Here is a tiny trained network, its code and every weight. The questions are about switching its units off for an input and a class, where a switched-off unit gives its printed mean instead of its output.

import numpy as np


def w(rows, s, z=0):
    codes = np.array(rows[::2]) - 128.0
    scale = np.full(codes.shape[1], s)
    scale[-1] = z or s
    return codes * scale


def norm(h):
    return h / np.sqrt((h * h).mean(-1, keepdims=True) + 1e-5)


def f(y):
    return y / 2 * (1 + np.tanh(0.7978845608 * (y + 0.044715 * y**3)))


def log_softmax(a):
    a = a - a.max(-1, keepdims=True)
    return a - np.log(np.exp(a).sum(-1, keepdims=True))


def net(x, mask):
    res = np.array(x, float).reshape(1, 7) / 4 @ E
    u = 0
    for l in range(4):
        y = f(norm(res) @ A[l][:, :-1].T + A[l][:, -1])
        res = res + np.where(mask[u : u + 5], y, B[l][:, -1]) @ B[l][:, :-1]
        u += 5
    return log_softmax(norm(res)[-1] @ U[:, :-1].T + U[:, -1])


A, B = {}, {}
E = w([
[130,126,128,125,130,125],'x0',
[102,189,159,157,155,214],'x1',
[113,187,81,121,180,95],'x2',
[208,240,230,197,70,33],'x3',
[127,131,125,127,119,130],'x4',
[127,127,130,127,130,128],'x5',
[248,103,71,220,181,164],'x6',
],0.011)
A[0] = w([
[104,175,155,155,152,210,3],'L0N1',
[122,184,154,152,135,234,141],'L0N2',
[54,159,148,183,143,193,5],'L0N3',
[121,61,201,136,51,192,159],'L0N4',
[87,245,31,89,181,82,228],'L0N5',
],0.012,0.0061)
B[0] = w([
[121,188,108,104,230,85,152],'L0N1',
[158,115,108,78,214,9,211],'L0N2',
[132,123,115,75,194,50,149],'L0N3',
[94,79,176,224,188,132,209],'L0N4',
[119,37,220,195,128,153,255],'L0N5',
],0.012,0.0076)
A[1] = w([
[79,125,114,89,131,238,63],'L1N1',
[243,114,96,106,141,209,46],'L1N2',
[73,182,9,92,159,255,3],'L1N3',
[41,180,109,123,121,102,69],'L1N4',
[109,41,87,72,164,188,214],'L1N5',
],0.0082,0.0052)
B[1] = w([
[169,166,204,135,79,168,135],'L1N1',
[165,132,101,169,99,96,138],'L1N2',
[94,242,66,63,166,152,129],'L1N3',
[95,134,26,229,93,134,118],'L1N4',
[253,209,254,109,80,111,253],'L1N5',
],0.009,0.0072)
A[2] = w([
[111,48,82,50,172,217,161],'L2N1',
[93,163,166,110,100,147,82],'L2N2',
[209,191,118,86,130,134,105],'L2N3',
[154,10,99,122,69,72,7],'L2N4',
[122,163,102,145,55,78,8],'L2N5',
],0.013,0.0019)
B[2] = w([
[178,249,235,191,59,104,192],'L2N1',
[145,128,37,174,132,135,157],'L2N2',
[104,67,124,87,73,110,192],'L2N3',
[116,189,148,158,237,27,254],'L2N4',
[138,122,179,114,174,192,140],'L2N5',
],0.013,0.0047)
A[3] = w([
[8,144,157,70,113,125,136],'L3N1',
[120,63,112,173,167,140,178],'L3N2',
[150,112,175,157,108,90,254],'L3N3',
[106,145,76,127,142,171,157],'L3N4',
[191,125,71,153,180,173,82],'L3N5',
],0.016,0.0086)
B[3] = w([
[242,52,28,189,81,81,149],'L3N1',
[59,96,129,81,97,156,165],'L3N2',
[93,144,90,81,135,195,255],'L3N3',
[210,155,250,210,144,153,123],'L3N4',
[143,91,86,190,56,44,136],'L3N5',
],0.014,0.021)
U = w([
[183,249,202,136,72,158,124],'0',
[172,87,84,200,88,93,149],'1',
[110,129,108,103,149,148,216],'2',
[109,129,109,98,153,154,179],'3',
[145,139,174,115,195,46,43],'4',
[106,126,106,94,149,158,141],'5',
[100,67,210,229,176,171,1],'6',
],0.017,0.0087)

Each question gives the input, the list of numbers given to net, and the class t.
The units are the neurons (one row each of A and B). Each row of codes is followed by its name. A weight is (code - 128) times the scale printed after its matrix; where a second scale follows, it is the last column's (A, B and U).
mask holds one flag per neuron, layer by layer. A switched-off neuron (its flag False) gives its mean, the last column of its row in B, instead of its output. The means were averaged over made-up inputs and are rounded, as every weight is.
A unit's drop is (log p(t) with every unit on - log p(t) with that unit switched off) / (log p(t) with every unit on - log p(t) with every unit switched off).
The circuit of an input: a set's keep is (log p(t) with only the set's units on - log p(t) with every unit switched off) / (log p(t) with every unit on - log p(t) with every unit switched off). Starting from the 12 units with the biggest drops (on a tie, the unit counted first), units are removed one at a time, each time the one whose removal leaves the highest keep (on an exact tie, the one counted first), for as long as the keep stays at least 0.8.
units of the circuit, in order: the units of the circuit, biggest drop first
most important unit: the unit with the biggest drop
top k neurons: the k neurons with the biggest drops, biggest first
top k neurons in layer l: the k neurons of layer l with the biggest drops, biggest first
input [-6,4,2,3,-6,1,-4], class 2: most important unit	L0N5
input [0,-7,-3,7,7,-6,6], class 0: top 4 neurons	(L0N2; L3N1; L0N5; L2N5)
input [-6,2,7,-7,-7,6,-1], class 0: top 2 neurons	(L2N1; L0N4)
input [6,2,-4,6,-4,7,4], class 3: units of the circuit, in order	(L1N5; L2N1; L0N5)
input [7,3,5,-7,1,-4,1], class 0: top 2 neurons	(L2N1; L0N4)
input [2,3,4,4,8,8,6], class 3: top 2 neurons in layer 2	(L2N2; L2N3)
input [-1,0,-5,4,-8,3,-1], class 5: top 2 neurons	(L1N5; L0N5)
input [-5,3,-8,-5,5,2,8], class 1: top 2 neurons	(L3N5; L0N5)
input [4,-3,8,6,-3,-3,4], class 6: top 2 neurons	(L0N5; L1N5)
input [5,-4,4,-6,5,-5,-4], class 0: top 2 neurons in layer 2	(L2N1; L2N3)
input [7,4,2,4,8,1,1], class 5: top 2 neurons	(L1N5; L2N4)
input [4,0,-5,4,5,2,-2], class 5: units of the circuit, in order	(L1N5; L0N5)
input [4,4,-6,-2,4,7,7], class 1: top 2 neurons	(L3N5; L0N5)
input [-6,-3,-7,-5,5,8,-8], class 1: units of the circuit, in order	(L3N1)
input [0,5,4,3,-4,1,7], class 1: top 2 neurons in layer 3	(L3N5; L3N3)
input [-3,7,4,1,-7,-4,4], class 4: top 2 neurons	(L0N2; L3N3)
input [6,-7,2,-4,5,-2,-6], class 4: top 2 neurons	(L2N4; L3N2)
input [-7,8,0,-3,2,4,-4], class 4: units of the circuit, in order	(L3N3; L0N2)
input [-8,-6,-5,-6,7,2,-8], class 1: top 3 neurons	(L3N1; L0N2; L0N5)
input [2,-7,-5,2,2,-2,2], class 4: units of the circuit, in order	(L2N4)
input [-5,2,-6,1,-3,-1,-8], class 1: top 2 neurons	(L3N1; L0N5)
input [6,6,4,-5,0,0,6], class 1: top 2 neurons in layer 3	(L3N5; L3N3)
input [6,3,6,5,-2,-6,1], class 2: top 2 neurons	(L1N5; L3N3)
input [-6,-8,2,-7,8,0,-4], class 4: top 2 neurons	(L2N4; L1N5)
input [-5,3,-4,-2,-2,-1,-5], class 1: top 4 neurons	(L3N1; L0N5; L2N4; L3N3)
input [-7,4,-1,5,0,5,-3], class 2: units of the circuit, in order	(L1N5; L2N1)
input [8,-8,-7,3,7,2,3], class 2: units of the circuit, in order	(L3N3)
input [8,2,4,3,-5,6,-1], class 2: top 2 neurons in layer 3	(L3N2; L3N3)
input [2,6,-7,0,7,5,3], class 5: top 2 neurons in layer 0	(L0N2; L0N5)
